Below is a small trained network, with its code and all its weights. Each question gives an input and a class and asks what happens when units are switched off, that is, made to give their printed mean instead of their output.

import numpy as np


def w(rows, s, z=0):
    codes = np.array(rows[::2]) - 128.0
    scale = np.full(codes.shape[1], s)
    scale[-1] = z or s
    return codes * scale


def f(y):
    return y / 2 * (1 + np.tanh(0.7978845608 * (y + 0.044715 * y**3)))


def log_softmax(a):
    a = a - a.max(-1, keepdims=True)
    return a - np.log(np.exp(a).sum(-1, keepdims=True))


def net(x, mask):
    res = np.array(x, float).reshape(1, 6) / 4 @ E
    y = f(res @ A[0][:, :-1].T + A[0][:, -1])
    res = res + np.where(mask, y, B[0][:, -1]) @ B[0][:, :-1]
    return log_softmax(res[-1] @ U[:, :-1].T + U[:, -1])


A, B = {}, {}
E = w([
[124,2,108,190,149,102],'x0',
[93,162,117,13,198,68],'x1',
[254,143,26,108,158,79],'x2',
[186,133,134,97,54,13],'x3',
[113,195,224,74,114,113],'x4',
[139,173,165,143,223,116],'x5',
],0.0088)
A[0] = w([
[206,130,63,157,202,81,80],'N1',
[122,108,211,153,59,141,252],'N2',
[89,118,120,113,164,94,142],'N3',
[182,132,56,213,128,113,164],'N4',
[91,186,154,178,97,136,65],'N5',
[154,131,98,42,111,109,243],'N6',
[113,115,158,245,112,130,160],'N7',
[122,69,78,139,172,210,155],'N8',
[145,98,195,174,67,162,127],'N9',
[191,195,138,126,228,122,183],'N10',
[122,160,68,116,75,135,41],'N11',
[169,125,96,55,94,89,238],'N12',
[148,101,43,131,173,172,205],'N13',
[87,124,170,178,133,162,105],'N14',
[88,180,121,136,201,95,169],'N15',
[202,110,91,214,125,118,185],'N16',
[177,134,160,80,180,154,193],'N17',
[184,227,140,174,176,85,176],'N18',
[154,175,89,47,152,153,213],'N19',
[96,101,218,83,99,181,246],'N20',
[135,194,129,161,144,60,86],'N21',
],0.012,0.0036)
B[0] = w([
[123,77,154,61,87,173,247],'N1',
[170,148,106,199,137,31,226],'N2',
[46,121,209,72,142,138,161],'N3',
[185,26,139,66,19,173,242],'N4',
[239,139,150,169,154,122,162],'N5',
[60,180,57,171,31,95,218],'N6',
[250,94,84,149,167,101,222],'N7',
[159,109,162,43,190,176,217],'N8',
[200,72,57,210,176,40,205],'N9',
[88,206,87,60,33,241,231],'N10',
[51,117,113,158,65,2,151],'N11',
[62,169,95,186,51,108,231],'N12',
[124,10,95,56,138,221,223],'N13',
[143,116,126,196,216,160,186],'N14',
[71,198,187,72,131,244,194],'N15',
[234,67,113,80,21,138,249],'N16',
[23,180,131,107,91,177,179],'N17',
[124,152,148,43,24,219,218],'N18',
[72,179,33,115,100,92,214],'N19',
[65,193,127,215,192,63,224],'N20',
[135,141,187,74,96,216,170],'N21',
],0.0066,0.011)
U = w([
[225,2,78,29,16,151,50],'0',
[6,148,253,51,106,24,145],'1',
[92,202,220,139,176,195,3],'2',
[80,225,151,27,52,203,157],'3',
[56,185,16,128,15,39,197],'4',
[44,116,103,3,152,209,141],'5',
[178,146,149,209,126,70,198],'6',
],0.0073,0.0033)

Each question gives the input, the list of numbers given to net, and the class t.
The units are the neurons (one row each of A and B). Each row of codes is followed by its name. A weight is (code - 128) times the scale printed after its matrix; where a second scale follows, it is the last column's (A, B and U).
mask holds one flag per neuron, in row order. A switched-off neuron (its flag False) gives its mean, the last column of its row in B, instead of its output. The means were averaged over made-up inputs and are rounded, as every weight is.
A unit's drop is (log p(t) with every unit on - log p(t) with that unit switched off) / (log p(t) with every unit on - log p(t) with every unit switched off).
unit that matters most: the unit with the biggest drop
k most important neurons: the k neurons with the biggest drops, biggest first
drop when u is switched off: that unit's drop, to one decimal
input [8,6,-1,-6,-4,-6], class 5: unit that matters most -> N16
input [0,8,-1,7,5,0], class 4: 2 most important neurons -> (N6, N12)
input [-3,6,3,-6,0,-7], class 4: 2 most important neurons -> (N19, N6)
input [7,6,-3,4,0,8], class 3: 2 most important neurons -> (N15, N10)
input [-3,-4,-3,2,-4,8], class 6: 3 most important neurons -> (N13, N1, N4)
input [-2,-5,5,8,8,4], class 3: 2 most important neurons -> (N18, N21)
input [8,1,5,8,7,2], class 4: 3 most important neurons -> (N12, N6, N13)
input [-2,-3,-4,-6,-8,5], class 0: 2 most important neurons -> (N7, N13)
input [1,-3,1,3,6,-2], class 6: 2 most important neurons -> (N10, N19)
input [0,8,5,0,-2,-4], class 4: drop when N6 is switched off -> 0.1
input [-5,0,-1,7,-1,-5], class 4: drop when N18 is switched off -> 0.0
input [-1,4,2,-7,1,-3], class 5: drop when N16 is switched off -> 0.1
input [-1,5,-8,-7,-5,-4], class 2: drop when N20 is switched off -> 0.2
input [-1,-2,8,-7,5,2], class 3: most important neuron -> (N10)
